Below is a small trained network, with its code and all its weights. Each question gives an input and a class and asks what happens when units are switched off, that is, made to give their printed mean instead of their output.

import numpy as np


def w(rows, s, z=0):
    codes = np.array(rows[::2]) - 128.0
    scale = np.full(codes.shape[1], s)
    scale[-1] = z or s
    return codes * scale


def f(y):
    return y / 2 * (1 + np.tanh(0.7978845608 * (y + 0.044715 * y**3)))


def log_softmax(a):
    a = a - a.max(-1, keepdims=True)
    return a - np.log(np.exp(a).sum(-1, keepdims=True))


def net(x, mask):
    res = np.array(x, float).reshape(1, 5) / 4 @ E
    y = f(res @ A[0][:, :-1].T + A[0][:, -1])
    res = res + np.where(mask, y, B[0][:, -1]) @ B[0][:, :-1]
    return log_softmax(res[-1] @ U[:, :-1].T + U[:, -1])


A, B = {}, {}
E = w([
[119,120,117,133,131],'x0',
[134,35,171,59,77],'x1',
[75,174,14,42,126],'x2',
[97,92,113,157,135],'x3',
[68,141,136,162,1],'x4',
],0.0058)
A[0] = w([
[192,85,163,222,121,123],'N0',
[57,155,82,119,73,7],'N1',
[162,122,123,191,109,58],'N2',
[93,147,98,121,119,227],'N3',
[63,223,137,163,178,53],'N4',
[122,173,115,192,9,85],'N5',
[217,44,206,184,80,107],'N6',
[99,129,83,170,59,37],'N7',
[155,123,145,97,95,139],'N8',
[121,82,154,76,112,114],'N9',
[143,66,137,84,110,132],'N10',
[124,139,105,152,107,235],'N11',
[154,135,115,116,172,205],'N12',
[74,161,51,85,131,84],'N13',
[148,185,137,121,208,98],'N14',
[164,182,100,152,123,190],'N15',
[111,86,90,2,97,139],'N16',
[132,82,147,191,134,46],'N17',
[139,121,180,198,172,86],'N18',
[180,119,102,88,196,213],'N19',
[115,75,105,1,104,90],'N20',
[134,93,175,39,87,178],'N21',
[107,190,107,191,147,173],'N22',
[116,51,161,82,158,23],'N23',
[94,100,131,170,137,4],'N24',
[132,98,143,105,103,47],'N25',
],0.0087,0.0015)
B[0] = w([
[73,144,212,93,173,209],'N0',
[88,116,150,107,98,184],'N1',
[98,186,144,115,174,137],'N2',
[126,152,129,157,199,174],'N3',
[141,97,120,157,184,175],'N4',
[182,96,79,96,105,229],'N5',
[98,161,211,132,178,255],'N6',
[155,110,116,102,121,168],'N7',
[142,106,67,172,130,143],'N8',
[143,80,82,202,149,162],'N9',
[187,87,98,149,132,169],'N10',
[150,96,173,177,175,161],'N11',
[166,68,138,92,61,165],'N12',
[59,190,142,113,148,213],'N13',
[198,110,111,120,66,171],'N14',
[136,129,110,206,131,160],'N15',
[130,177,194,175,187,239],'N16',
[58,123,126,113,160,149],'N17',
[42,125,136,109,113,174],'N18',
[93,104,141,96,54,208],'N19',
[87,188,94,205,171,225],'N20',
[169,121,107,255,179,201],'N21',
[211,50,125,177,134,184],'N22',
[140,157,75,150,110,162],'N23',
[143,151,105,110,139,118],'N24',
[172,115,144,136,191,131],'N25',
],0.0051,0.0039)
U = w([
[255,72,141,186,131,204],'0',
[125,148,226,54,152,2],'1',
[253,37,158,69,67,184],'2',
],0.006,0.00095)

Each question gives the input, the list of numbers given to net, and the class t.
The units are the neurons (one row each of A and B). Each row of codes is followed by its name. A weight is (code - 128) times the scale printed after its matrix; where a second scale follows, it is the last column's (A, B and U).
mask holds one flag per neuron, in row order. A switched-off neuron (its flag False) gives its mean, the last column of its row in B, instead of its output. The means were averaged over made-up inputs and are rounded, as every weight is.
A unit's drop is (log p(t) with every unit on - log p(t) with that unit switched off) / (log p(t) with every unit on - log p(t) with every unit switched off).
The circuit of an input: a set's keep is (log p(t) with only the set's units on - log p(t) with every unit switched off) / (log p(t) with every unit on - log p(t) with every unit switched off). Starting from the 12 units with the biggest drops (on a tie, the unit counted first), units are removed one at a time, each time the one whose removal leaves the highest keep (on an exact tie, the one counted first), for as long as the keep stays at least 0.8.
circuit, biggest first: the units of the circuit, biggest drop first
most important unit: the unit with the biggest drop
k most important neurons: the k neurons with the biggest drops, biggest first
drop of u: that unit's drop, to one decimal
input [-1,-3,-6,6,-3], class 1: most important unit -> N0
input [-6,-5,-7,2,-5], class 1: 2 most important neurons -> N0; N18
input [-8,8,4,-4,-8], class 0: circuit, biggest first -> N21; N20; N9
input [0,-6,-8,5,1], class 1: circuit, biggest first -> N0; N18; N6
input [6,-5,-8,7,-7], class 1: 2 most important neurons -> N0; N18
input [-7,7,-8,5,0], class 1: 2 most important neurons -> N6; N0
input [5,8,1,-3,7], class 0: drop of N21 -> 0.3
input [4,5,-8,5,-8], class 1: drop of N6 -> 0.4
input [-8,1,-8,0,-6], class 1: drop of N0 -> 0.2
input [-6,4,-6,4,-3], class 1: 2 most important neurons -> N6; N0
input [-2,-6,6,-1,-8], class 2: drop of N12 -> 0.2
